Here is a tiny trained network, its code and every weight. The questions are about switching its units off for an input and a target symbol, where a switched-off unit gives its printed mean instead of its output.

import numpy as np


def w(rows, s, z=0):
    codes = np.array(rows[::2]) - 128.0
    scale = np.full(codes.shape[1], s)
    scale[-1] = z or s
    return codes * scale


def f(y):
    return y / 2 * (1 + np.tanh(0.7978845608 * (y + 0.044715 * y**3)))


def softmax(a):
    e = np.exp(a - a.max(-1, keepdims=True))
    return e / e.sum(-1, keepdims=True)


def log_softmax(a):
    a = a - a.max(-1, keepdims=True)
    return a - np.log(np.exp(a).sum(-1, keepdims=True))


def net(x, mask):
    ids = ['ΓΔΘΞΣΦΩβεζηλμπτψ'.index(c) for c in x.split()]
    T = len(ids)
    res = E[ids] + P[:T]
    r = res
    for j in range(3):
        rows = slice(4 * j, 4 * j + 4)
        q, k, v = (r @ M[0][rows].T for M in (Q, K, V))
        z = softmax(np.where(np.tri(T) > 0, q @ k.T / 4**0.5, -1e9)) @ v
        o = O[0][rows]
        res = res + np.where(mask[j], z, o[:, -1]) @ o[:, :-1]
    y = f(res @ A[0][:, :-1].T + A[0][:, -1])
    res = res + np.where(mask[3:11], y, B[0][:, -1]) @ B[0][:, :-1]
    return log_softmax(res[-1] @ U[:, :-1].T + U[:, -1])


Q, K, V, O, A, B = {}, {}, {}, {}, {}, {}
E = w([
[120,102,209],'Γ',
[170,123,86],'Δ',
[165,111,111],'Θ',
[163,109,118],'Ξ',
[166,112,103],'Σ',
[166,119,97],'Φ',
[168,114,93],'Ω',
[169,113,91],'β',
[168,114,87],'ε',
[170,115,85],'ζ',
[154,248,137],'η',
[170,114,90],'λ',
[167,111,107],'μ',
[170,114,93],'π',
[172,115,86],'τ',
[165,119,97],'ψ',
],0.014)
P = w([
[253,55,245],'0',
[64,53,19],'1',
[128,84,113],'2',
[116,130,98],'3',
[124,139,106],'4',
[125,151,111],'5',
[128,163,116],'6',
[125,173,122],'7',
[125,184,132],'8',
[121,191,136],'9',
[119,200,143],'10',
[112,209,144],'11',
[104,217,154],'12',
[102,219,159],'13',
],0.0063)
Q[0] = w([
[115,113,90],'H0',
[147,123,134],'H0',
[103,137,112],'H0',
[171,139,126],'H0',
[193,124,105],'H1',
[137,113,210],'H1',
[5,101,109],'H1',
[191,162,140],'H1',
[135,141,134],'H2',
[242,152,178],'H2',
[98,99,109],'H2',
[82,43,85],'H2',
],0.018)
K[0] = w([
[101,94,124],'H0',
[109,130,144],'H0',
[161,120,110],'H0',
[148,126,175],'H0',
[119,160,78],'H1',
[113,47,100],'H1',
[248,105,195],'H1',
[22,149,112],'H1',
[129,134,141],'H2',
[48,229,194],'H2',
[139,101,87],'H2',
[143,82,32],'H2',
],0.015)
V[0] = w([
[99,152,156],'H0',
[146,49,130],'H0',
[159,89,99],'H0',
[160,2,126],'H0',
[135,146,119],'H1',
[102,97,128],'H1',
[106,116,116],'H1',
[149,144,142],'H1',
[83,98,168],'H2',
[131,136,119],'H2',
[99,138,120],'H2',
[144,141,111],'H2',
],0.02)
O[0] = w([
[171,92,131,88],'H0',
[50,113,103,206],'H0',
[74,163,123,177],'H0',
[4,109,89,253],'H0',
[147,104,127,142],'H1',
[107,169,105,63],'H1',
[127,139,103,68],'H1',
[125,112,149,187],'H1',
[101,195,123,88],'H2',
[124,117,125,125],'H2',
[81,126,105,67],'H2',
[133,102,128,139],'H2',
],0.019,0.0031)
A[0] = w([
[101,48,225,94],'N0',
[59,120,170,152],'N1',
[58,237,81,98],'N2',
[233,68,94,115],'N3',
[141,153,59,98],'N4',
[168,49,170,31],'N5',
[170,182,8,172],'N6',
[183,141,85,2],'N7',
],0.013,0.0093)
B[0] = w([
[102,43,135,163],'N0',
[150,210,6,237],'N1',
[139,62,249,254],'N2',
[23,108,158,228],'N3',
[96,78,59,129],'N4',
[236,222,33,180],'N5',
[35,178,12,137],'N6',
[177,47,172,140],'N7',
],0.022,0.018)
U = w([
[70,76,130,124],'Γ',
[93,136,171,172],'Δ',
[166,105,227,167],'Θ',
[148,177,103,152],'Ξ',
[137,154,113,75],'Σ',
[189,89,98,245],'Φ',
[137,157,110,79],'Ω',
[135,146,117,57],'β',
[146,163,106,119],'ε',
[142,152,113,73],'ζ',
[134,145,116,60],'η',
[138,146,112,68],'λ',
[135,146,115,62],'μ',
[137,251,106,183],'π',
[146,175,105,130],'τ',
[145,161,107,106],'ψ',
],0.013,0.012)

Each question gives the input, a string of symbols that net reads in full, and the target symbol t.
The units are the heads (4 rows each of Q, K, V and O) and the neurons (one row each of A and B). Each row of codes is followed by its name. A weight is (code - 128) times the scale printed after its matrix; where a second scale follows, it is the last column's (O, A, B and U).
mask holds one flag per unit, heads first, then neurons. A switched-off unit (its flag False) gives its mean, the last column of its rows in O or B, instead of its output. The means were averaged over made-up inputs and are rounded, as every weight is.
A unit's drop is (log p(t) with every unit on - log p(t) with that unit switched off) / (log p(t) with every unit on - log p(t) with every unit switched off).
The circuit of an input: a set's keep is (log p(t) with only the set's units on - log p(t) with every unit switched off) / (log p(t) with every unit on - log p(t) with every unit switched off). Starting from all 11 units, units are removed one at a time, each time the one whose removal leaves the highest keep (on an exact tie, the one counted first), for as long as the keep stays at least 0.8.
circuit, biggest first: the units of the circuit, biggest drop first
unit that matters most: the unit with the biggest drop
k most important neurons: the k neurons with the biggest drops, biggest first
which heads matter: for each layer, one digit per head in row order, 1 if its drop is at least 0.15 and else 0, layers parted by /
input Σ η Θ Ξ η Γ η π Γ η η τ, target Φ: unit that matters most -> N5
input Θ π Ω Σ η Ω, target Φ: 2 most important neurons -> [N3 N2]
input Γ ζ ψ η Θ, target Φ: 2 most important neurons -> [N3 N2]
input Γ Ξ ψ η ζ, target Φ: which heads matter -> 111
input μ Γ μ Γ η Γ Δ Ξ Γ λ, target π: which heads matter -> 001
input η ε Θ η η Γ η, target Θ: which heads matter -> 111
input Γ ε μ Γ Ξ μ Σ Γ, target Θ: 2 most important neurons -> [N2 N5]
input Γ η λ, target Φ: which heads matter -> 111
input Γ β Γ Ξ Γ Γ Γ Σ, target Γ: which heads matter -> 011
input η λ Γ Γ λ, target π: 4 most important neurons -> [N2 N3 N0 N6]
input Γ Γ Γ Γ Ξ ε, target Γ: which heads matter -> 011
input Ξ η β, target Φ: which heads matter -> 111
input Δ Γ Ξ η Γ Γ μ Γ Γ Θ Γ Γ Ω η, target Δ: 3 most important neurons -> [N1 N2 N5]
input ψ Σ λ η Ξ Ξ Ξ Φ η Ξ ζ, target Γ: 2 most important neurons -> [N1 N3]
input Ξ Γ Θ τ, target Γ: 4 most important neurons -> [N2 N5 N4 N6]
input Ξ Γ Γ Γ Γ Ξ β Γ Φ, target Γ: circuit, biggest first -> [N5]
input Γ Γ ζ, target Γ: 4 most important neurons -> [N2 N5 N4 N6]
input μ Γ ψ Σ η μ, target Φ: circuit, biggest first -> [N3 N2 N1]
input ψ Γ Γ Δ, target Γ: 2 most important neurons -> [N2 N5]
input η ε Ω Γ β, target π: 2 most important neurons -> [N2 N3]
